Below are the code and all the weights of a small trained network. Each question names an input and a class and asks about switching units off, where a switched-off unit gives its printed mean instead of its output.

import numpy as np


def w(rows, s, z=0):
    codes = np.array(rows[::2]) - 128.0
    scale = np.full(codes.shape[1], s)
    scale[-1] = z or s
    return codes * scale


def norm(h):
    return h / np.sqrt((h * h).mean(-1, keepdims=True) + 1e-5)


def f(y):
    return np.maximum(y, 0)


def log_softmax(a):
    a = a - a.max(-1, keepdims=True)
    return a - np.log(np.exp(a).sum(-1, keepdims=True))


def net(x, mask):
    res = np.array(x, float).reshape(1, 8) / 4 @ E
    u = 0
    for l in range(2):
        y = f(norm(res) @ A[l][:, :-1].T + A[l][:, -1])
        res = res + np.where(mask[u : u + 9], y, B[l][:, -1]) @ B[l][:, :-1]
        u += 9
    return log_softmax(norm(res)[-1] @ U[:, :-1].T + U[:, -1])


A, B = {}, {}
E = w([
[91,161,186,173,99,223,97,77],'x0',
[189,7,185,228,63,166,198,144],'x1',
[227,173,109,184,119,105,138,137],'x2',
[167,137,153,171,254,167,97,209],'x3',
[119,119,236,129,198,15,237,138],'x4',
[21,143,176,231,154,160,140,196],'x5',
[93,142,46,77,146,34,216,163],'x6',
[117,114,18,215,164,113,126,117],'x7',
],0.0027)
A[0] = w([
[158,135,35,165,100,186,103,141,114],'L0N1',
[52,129,122,116,141,126,99,121,5],'L0N2',
[139,103,90,131,114,104,197,160,81],'L0N3',
[40,210,131,153,130,118,104,176,160],'L0N4',
[89,139,73,98,84,114,112,123,213],'L0N5',
[103,197,130,93,44,98,116,94,154],'L0N6',
[124,178,173,134,144,253,110,159,68],'L0N7',
[177,168,50,197,121,174,64,157,124],'L0N8',
[140,90,56,181,72,78,141,134,104],'L0N9',
],0.0055,0.0019)
B[0] = w([
[12,70,170,118,57,199,93,179,224],'L0N1',
[119,163,96,202,202,152,171,240,162],'L0N2',
[114,184,183,183,73,197,59,81,189],'L0N3',
[237,134,188,186,230,220,130,102,250],'L0N4',
[136,60,58,91,127,104,238,172,224],'L0N5',
[169,226,61,95,135,97,170,79,230],'L0N6',
[147,145,254,94,116,181,37,44,253],'L0N7',
[118,129,212,97,107,143,135,149,249],'L0N8',
[100,128,164,107,114,135,40,180,209],'L0N9',
],0.0042,0.0029)
A[1] = w([
[152,152,73,49,129,143,89,134,46],'L1N1',
[125,171,117,119,78,101,141,100,41],'L1N2',
[131,135,174,98,200,90,159,112,244],'L1N3',
[70,73,134,119,130,130,161,151,144],'L1N4',
[132,116,200,125,89,41,133,119,45],'L1N5',
[184,117,163,176,141,92,164,77,54],'L1N6',
[140,115,192,189,85,81,158,195,254],'L1N7',
[255,59,143,149,142,83,125,104,36],'L1N8',
[140,146,102,155,208,140,150,142,158],'L1N9',
],0.0068,0.00087)
B[1] = w([
[173,165,151,114,118,44,242,23,206],'L1N1',
[181,162,84,2,60,156,168,86,170],'L1N2',
[95,54,83,187,87,186,47,136,251],'L1N3',
[154,86,57,60,53,37,131,123,173],'L1N4',
[156,151,87,110,130,150,128,107,193],'L1N5',
[110,158,9,73,158,49,144,169,200],'L1N6',
[159,234,132,67,190,150,142,23,252],'L1N7',
[65,194,93,219,200,172,151,224,208],'L1N8',
[190,184,107,210,229,87,110,201,202],'L1N9',
],0.0046,0.0039)
U = w([
[121,179,93,173,227,128,146,184,158],'0',
[113,120,252,158,119,219,50,120,172],'1',
[86,93,166,127,151,61,108,102,2],'2',
[49,36,112,140,61,108,105,180,95],'3',
[134,150,98,36,77,106,187,70,165],'4',
],0.011,0.0051)

Each question gives the input, the list of numbers given to net, and the class t.
The units are the neurons (one row each of A and B). Each row of codes is followed by its name. A weight is (code - 128) times the scale printed after its matrix; where a second scale follows, it is the last column's (A, B and U).
mask holds one flag per neuron, layer by layer. A switched-off neuron (its flag False) gives its mean, the last column of its row in B, instead of its output. The means were averaged over made-up inputs and are rounded, as every weight is.
A unit's drop is (log p(t) with every unit on - log p(t) with that unit switched off) / (log p(t) with every unit on - log p(t) with every unit switched off).
The circuit of an input: a set's keep is (log p(t) with only the set's units on - log p(t) with every unit switched off) / (log p(t) with every unit on - log p(t) with every unit switched off). Starting from the 12 units with the biggest drops (on a tie, the unit counted first), units are removed one at a time, each time the one whose removal leaves the highest keep (on an exact tie, the one counted first), for as long as the keep stays at least 0.8.
units of the circuit, in order: the units of the circuit, biggest drop first
most important unit: the unit with the biggest drop
k most important neurons: the k neurons with the biggest drops, biggest first
top k neurons in layer l: the k neurons of layer l with the biggest drops, biggest first
drop when u is switched off: that unit's drop, to one decimal
input [2,4,-6,0,-8,-6,6,3], class 3: 2 most important neurons -> [L0N1, L1N7]
input [1,3,5,4,7,-6,7,-7], class 0: most important unit -> L1N8
input [-4,4,7,4,-1,-7,-5,8], class 1: units of the circuit, in order -> [L0N1, L0N8]
input [-3,-1,-1,-8,-5,7,-3,5], class 3: units of the circuit, in order -> [L0N5, L1N7]
input [7,5,-1,1,6,2,1,2], class 0: top 3 neurons in layer 1 -> [L1N6, L1N1, L1N2]
input [-3,0,6,5,8,1,-6,-7], class 0: units of the circuit, in order -> [L1N6, L1N8]
input [6,-2,-7,-6,6,6,7,-4], class 0: units of the circuit, in order -> [L0N4, L0N2]
input [-1,0,-2,-1,-4,4,1,6], class 3: 2 most important neurons -> [L0N1, L1N4]
input [-3,-4,-1,4,-7,4,0,4], class 1: 3 most important neurons -> [L0N1, L0N8, L0N4]
input [-4,-5,3,7,-2,2,-2,0], class 1: units of the circuit, in order -> [L0N8, L0N7, L1N6]
input [-3,7,0,3,-2,6,4,-4], class 4: units of the circuit, in order -> [L1N7, L1N4]
input [-7,-1,5,7,-6,2,-1,3], class 1: 2 most important neurons -> [L0N1, L0N8]
input [3,-1,-2,1,7,-6,-3,-1], class 0: 3 most important neurons -> [L1N8, L1N6, L0N1]
input [-5,-3,1,7,-3,-4,0,0], class 4: most important unit -> L0N4
input [2,6,-8,0,1,-2,2,2], class 4: 2 most important neurons -> [L1N4, L1N3]
input [2,-7,5,6,2,2,-6,8], class 1: 2 most important neurons -> [L0N8, L0N7]
input [3,5,-5,-7,-2,1,-4,-8], class 4: top 2 neurons in layer 0 -> [L0N4, L0N6]
input [5,-4,-7,0,-1,-4,-3,-2], class 4: top 2 neurons in layer 0 -> [L0N6, L0N5]
input [5,-5,-8,-3,-2,8,7,-4], class 0: drop when L0N2 is switched off -> 0.1
input [3,6,1,2,8,-7,-4,4], class 0: drop when L1N8 is switched off -> 0.3
input [0,3,8,6,-4,-4,1,-1], class 1: drop when L0N1 is switched off -> 0.4
